Each row is followed by one of two labels, saying whether the row has a hidden trait. Each part has a new trait and two new labels.
[  4   7 -10 -49 -13  39   1 -44 -12   2   6 -11   3 -25  38  19  -4 -41
 -12 -20   6  11  42 -34  36] : A
[  4   7   7  57  40 -26  -6  -4   0  -9  10   2  -4  42 -35  35   2  11
 -22  19 -13  12   9  19 -37] : A
[-25 -54 -21  22   7  -1  -2 -20   5 -17   3 -29 -22 -20  -6  -1  14 -20
 -27  10   3  41 -21  39   5] : G
[ -6 -21 -27   4  54  20   5 -32  -6  -7  12 -15 -18  15   5  42  10 -52
 -48   9  -1  26  18  30  13] : A
[ 14  -7  45  11 -18 -33  16  17   0  -8 -20  -4  19  37 -26  28  -4  62
 -17   7   0 -12  41 -32 -22] : A
[ 27  28  34   3   3 -27   0  30   0   8 -17  15  20  25 -30  14  -8  17
  12   4 -12 -37  37 -23 -17] : A
[-11   5  19 -42 -47   0   6 -35  -9 -19  17  10  30 -17  35  17 -13  32
 -11  -9  10 -18  24 -65   4] : A
[ 32  33   0  34  32  -1   2 -28 -20   0  -5  -3 -17  19 -16  26  -4 -18
  -6  -6  -7  46  44 -28  -9] : A
[ 13  13  14  28  27 -20   5 -35 -16 -27   5  -5  -2  29 -27  58  -6  -1
 -47  14  -8  21  53 -10 -20] : A
[ 28  48   9 -34 -20  18   1 -26 -15   1   2  13  17  -7  17  -4  -9 -18
  15 -12   0 -14  78 -65  15] : A
[-23 -42  -4  22  15  -9   6  18   7  16  -9 -19 -11  41  -7  47   8   3
 -43   7   3  21 -30  41  -9] : G
[  6 -33   3 -19  -3   9  22 -32 -10 -16 -24 -30  -8   4   6  26   8   2
 -38  -1   6  36  61 -21  20] : A
[-37 -19 -17  13  12  17  -9 -45  -8  -7  30 -12  -7  -2  33  52  -3 -16
 -39  -5  10  28 -14  11   9] : A
[ 18  32  -9 -33  -9  23 -12  -6   5   1   7  17   8 -44   0 -44  -5 -74
  36  -3  -6 -29  10 -36   8] : G
[ 25  -9  16 -36 -13   7  21   7  -1   7 -37 -15   4  17  -4  10   8   8
  -9  -6   2  -1  44 -28  16] : A
[-24 -53  37  32 -62 -48  -9 -19   5 -55   3 -30  12 -35 -30 -19  -4  65
 -22  21   5  28  -2  -3 -22] : G
[-30 -49 -32  -3  18  13   5   6  12   7   6  -8 -12   6  16  -5  21 -17
 -18   8   8   2 -39  48  14] : G
[-45 -38   0 -12 -24  -7  -6  15  13   4  12  -1  15  -8  24  10   2   4
 -11   3  10 -31 -53  23   4] : G
[  5   9   8 -56 -40  28   9 -35 -10  -1   0  -6  16 -29  41  -1  -4   1
   1 -20  12   0  38 -58  37] : A
[-31 -17   4  -6 -65  -7 -17 -25   5 -25  19  -5  17 -51  27 -34  -8  36
  11  -6  13  19 -27 -17   8] : G
[ 13  -3  33 -20 -23 -27   4  31  15  -3 -19  10  24   1 -27 -14  -1  26
  15   7  -4 -44   3 -26 -15] : G
[ 13  27  21 -16  -2  -8   2 -38 -11  -8   7  10  17  11   8  44 -14   8
 -20  -9   0   2  57 -57   1] : A
[ -14   28  -11   21   52   20  -30    9    3   34    4   -5  -15    8
   -8   42   -8 -100    1  -11   -8   -7  -27   33   -9] : A
[ 24  29  36 -27 -15   1  -6  10  -1   8 -29 -10   6 -19 -23   0 -10 -32
  19  -9  -9 -12  52 -35   0] : A
[ -9 -16 -20 -37 -30  12   7  17  11   9   6  26  12  -8  33 -59  12  13
  19   0   9 -40 -41  -1  13] : G
[  2 -15   1  40 -22 -32   2  14  -1  -6  -4  19   3  16  -5 -42   9 100
  27   5   3  27 -19   6 -16] : G
[  9 -19  12  29  30 -19   7  22   5   4 -20 -17 -10  37 -42  34   8 -10
 -27  14  -9   3  10  31 -24] : G
[-11  29  11 -36 -35   9  -8 -33 -11  -8  25  15  28 -19  31   8 -16   7
  -3 -11   7 -11  24 -60  10] : A
[ -9  49   5  17  26   5 -20  -7  -8  15  21  20   8  24   9  42 -17 -29
  -6  -5  -6 -21  -4  -9 -19] : A
[ -9   2   0  40 -45 -21 -21 -34  -6 -31  27   6   5 -45   1 -56  -7  53
  28  -1   1  39 -20 -18  -7] : G
[  0  -1 -31 -23 -10   9  -3 -26   4 -25  29  17   1 -42   6 -78   8 -19
  24  10   0 -16 -14   0  13] : G
[-19 -13   6   9  -6   7 -24  12  16   3 -22 -27 -14 -42 -21 -30  -2 -72
  20  -1  -3   6 -24  25  -3] : G
[-29 -29 -40  19  27  27 -10 -34   0  -5  20 -13 -23 -30  18   3   9 -52
 -20   2   4  32 -32  39  11] : G
[-34  -1 -13  -3  25  18 -26   5  12  12  28  24   8   5  16  33  -8 -60
 -10   0   1 -40 -43  38  -5] : G
[-21  24  17 -17   2   8 -21   1   4  19  12   8  20  -4  17  29 -19 -38
   4 -14   2 -44 -24  -9  -3] : A
[ 30  -5   8 -16  -2  -4  21  17   2   7 -33 -11  -2   9 -25 -10   9   9
   0   1  -5   0  49 -17   5] : A
[-20 -43  11   4 -14   6  -8 -61  -5 -48   0 -63 -16 -48 -10  32  -5 -57
 -56   8   4  53  40   1  12] : A
